Here is a tiny trained network, its code and every weight. The questions are about switching its units off for an input and a target symbol, where a switched-off unit gives its printed mean instead of its output.

import numpy as np


def w(rows, s, z=0):
    codes = np.array(rows[::2]) - 128.0
    scale = np.full(codes.shape[1], s)
    scale[-1] = z or s
    return codes * scale


def f(y):
    return y / 2 * (1 + np.tanh(0.7978845608 * (y + 0.044715 * y**3)))


def softmax(a):
    e = np.exp(a - a.max(-1, keepdims=True))
    return e / e.sum(-1, keepdims=True)


def log_softmax(a):
    a = a - a.max(-1, keepdims=True)
    return a - np.log(np.exp(a).sum(-1, keepdims=True))


def net(x, mask):
    ids = ['αγδζηθλμπσψω'.index(c) for c in x.split()]
    T = len(ids)
    res = E[ids] + P[:T]
    r = res
    for j in range(2):
        rows = slice(2 * j, 2 * j + 2)
        q, k, v = (r @ M[0][rows].T for M in (Q, K, V))
        z = softmax(np.where(np.tri(T) > 0, q @ k.T / 2**0.5, -1e9)) @ v
        o = O[0][rows]
        res = res + np.where(mask[j], z, o[:, -1]) @ o[:, :-1]
    y = f(res @ A[0][:, :-1].T + A[0][:, -1])
    res = res + np.where(mask[2:18], y, B[0][:, -1]) @ B[0][:, :-1]
    return log_softmax(res[-1] @ U[:, :-1].T + U[:, -1])


Q, K, V, O, A, B = {}, {}, {}, {}, {}, {}
E = w([
[174,107,82,125],'α',
[125,83,99,148],'γ',
[219,73,2,102],'δ',
[188,250,161,143],'ζ',
[146,97,62,181],'η',
[155,129,83,139],'θ',
[245,134,126,97],'λ',
[12,65,75,154],'μ',
[189,116,58,137],'π',
[104,194,26,67],'σ',
[131,95,84,173],'ψ',
[191,205,129,59],'ω',
],0.017)
P = w([
[204,122,114,3],'0',
[131,211,127,160],'1',
[128,174,115,158],'2',
[109,150,89,145],'3',
[124,127,68,145],'4',
[121,120,59,139],'5',
[120,137,72,125],'6',
[121,108,54,135],'7',
],0.0082)
Q[0] = w([
[162,184,8,161],'head 0',
[108,131,216,119],'head 0',
[140,97,146,142],'head 1',
[153,85,186,108],'head 1',
],0.016)
K[0] = w([
[141,109,172,11],'head 0',
[65,109,93,245],'head 0',
[127,111,157,230],'head 1',
[213,139,175,159],'head 1',
],0.011)
V[0] = w([
[56,15,2,117],'head 0',
[142,18,131,132],'head 0',
[113,175,103,6],'head 1',
[243,124,93,217],'head 1',
],0.009)
O[0] = w([
[144,48,131,208,31],'head 0',
[2,72,141,164,60],'head 0',
[191,111,79,203,255],'head 1',
[190,86,245,81,187],'head 1',
],0.0082,0.0087)
A[0] = w([
[111,121,176,99,58],'neuron 0',
[39,22,200,142,196],'neuron 1',
[119,216,243,178,87],'neuron 2',
[18,186,127,189,100],'neuron 3',
[149,38,140,36,188],'neuron 4',
[155,106,96,83,206],'neuron 5',
[195,147,254,196,228],'neuron 6',
[12,156,135,148,59],'neuron 7',
[129,252,30,164,161],'neuron 8',
[209,176,142,204,233],'neuron 9',
[1,68,56,124,125],'neuron 10',
[84,144,93,101,63],'neuron 11',
[128,80,142,141,15],'neuron 12',
[175,109,60,12,74],'neuron 13',
[46,137,82,122,87],'neuron 14',
[162,49,190,139,2],'neuron 15',
],0.0091,0.0036)
B[0] = w([
[244,131,86,105,124],'neuron 0',
[49,156,95,90,136],'neuron 1',
[66,1,150,209,162],'neuron 2',
[80,198,137,151,130],'neuron 3',
[86,40,69,144,151],'neuron 4',
[54,144,172,132,172],'neuron 5',
[153,59,53,86,188],'neuron 6',
[130,240,191,114,128],'neuron 7',
[101,101,171,133,254],'neuron 8',
[100,112,118,97,232],'neuron 9',
[137,88,164,119,140],'neuron 10',
[180,55,187,128,130],'neuron 11',
[226,91,190,204,127],'neuron 12',
[107,173,193,194,209],'neuron 13',
[217,121,155,152,133],'neuron 14',
[211,81,69,195,137],'neuron 15',
],0.0062,0.02)
U = w([
[138,119,138,114,97],'α',
[83,114,103,69,185],'γ',
[144,99,162,156,65],'δ',
[143,109,208,147,93],'ζ',
[108,109,127,82,105],'η',
[131,139,107,92,70],'θ',
[143,119,71,3,203],'λ',
[69,118,142,125,189],'μ',
[204,167,79,150,1],'π',
[146,194,90,197,175],'σ',
[78,110,123,69,175],'ψ',
[190,182,180,137,131],'ω',
],0.011,0.0049)

Each question gives the input, a string of symbols that net reads in full, and the target symbol t.
The units are the heads (2 rows each of Q, K, V and O) and the neurons (one row each of A and B). Each row of codes is followed by its name. A weight is (code - 128) times the scale printed after its matrix; where a second scale follows, it is the last column's (O, A, B and U).
mask holds one flag per unit, heads first, then neurons. A switched-off unit (its flag False) gives its mean, the last column of its rows in O or B, instead of its output. The means were averaged over made-up inputs and are rounded, as every weight is.
A unit's drop is (log p(t) with every unit on - log p(t) with that unit switched off) / (log p(t) with every unit on - log p(t) with every unit switched off).
The circuit of an input: a set's keep is (log p(t) with only the set's units on - log p(t) with every unit switched off) / (log p(t) with every unit on - log p(t) with every unit switched off). Starting from the 12 units with the biggest drops (on a tie, the unit counted first), units are removed one at a time, each time the one whose removal leaves the highest keep (on an exact tie, the one counted first), for as long as the keep stays at least 0.8.
units of the circuit, in order: the units of the circuit, biggest drop first
unit that matters most: the unit with the biggest drop
k most important neurons: the k neurons with the biggest drops, biggest first
drop of u: that unit's drop, to one decimal
input ζ η π γ, target ω: 3 most important neurons	[neuron 13; neuron 6; neuron 9]
input σ σ σ ζ ψ σ λ θ, target σ: units of the circuit, in order	[head 1]
input ζ ζ σ ω, target ω: units of the circuit, in order	[head 0; neuron 13]
input λ ζ ζ δ λ, target λ: units of the circuit, in order	[head 1; neuron 8; neuron 6]
input η ζ δ ζ ζ, target λ: 3 most important neurons	[neuron 6; neuron 13; neuron 8]
input μ λ λ, target λ: units of the circuit, in order	[neuron 6; head 1; neuron 8]
input ζ μ γ, target ω: units of the circuit, in order	[head 0; neuron 6; neuron 13]
input σ π π π, target π: 2 most important neurons	[neuron 2; neuron 13]
input σ σ σ ζ λ, target π: 2 most important neurons	[neuron 8; neuron 15]
input ω σ σ α, target σ: units of the circuit, in order	[head 1; neuron 6]
input ζ λ π, target ω: units of the circuit, in order	[head 0; neuron 13; neuron 6]
input σ ζ π, target π: 2 most important neurons	[neuron 13; neuron 2]
input σ λ λ σ δ, target σ: 2 most important neurons	[neuron 6; neuron 13]
input ζ α ψ ψ λ η, target ω: 4 most important neurons	[neuron 13; neuron 6; neuron 9; neuron 2]
input η ζ α, target λ: 2 most important neurons	[neuron 8; neuron 2]
input μ ζ ζ σ θ π, target σ: units of the circuit, in order	[head 1; neuron 6]
input μ ζ σ η μ δ, target σ: unit that matters most	neuron 13
input ω α π, target ω: 3 most important neurons	[neuron 13; neuron 6; neuron 2]
input ζ σ α α α μ ω λ, target ω: 2 most important neurons	[neuron 13; neuron 2]
input δ λ ζ, target δ: most important neuron	[neuron 2]
input ζ η θ ψ σ α, target ω: drop of neuron 0	0.0
input ζ ζ ζ η, target ω: drop of neuron 13	0.3
input ζ η σ σ γ θ, target ω: drop of neuron 13	0.3
input ζ ω α ζ ζ λ, target ω: drop of neuron 13	1.6
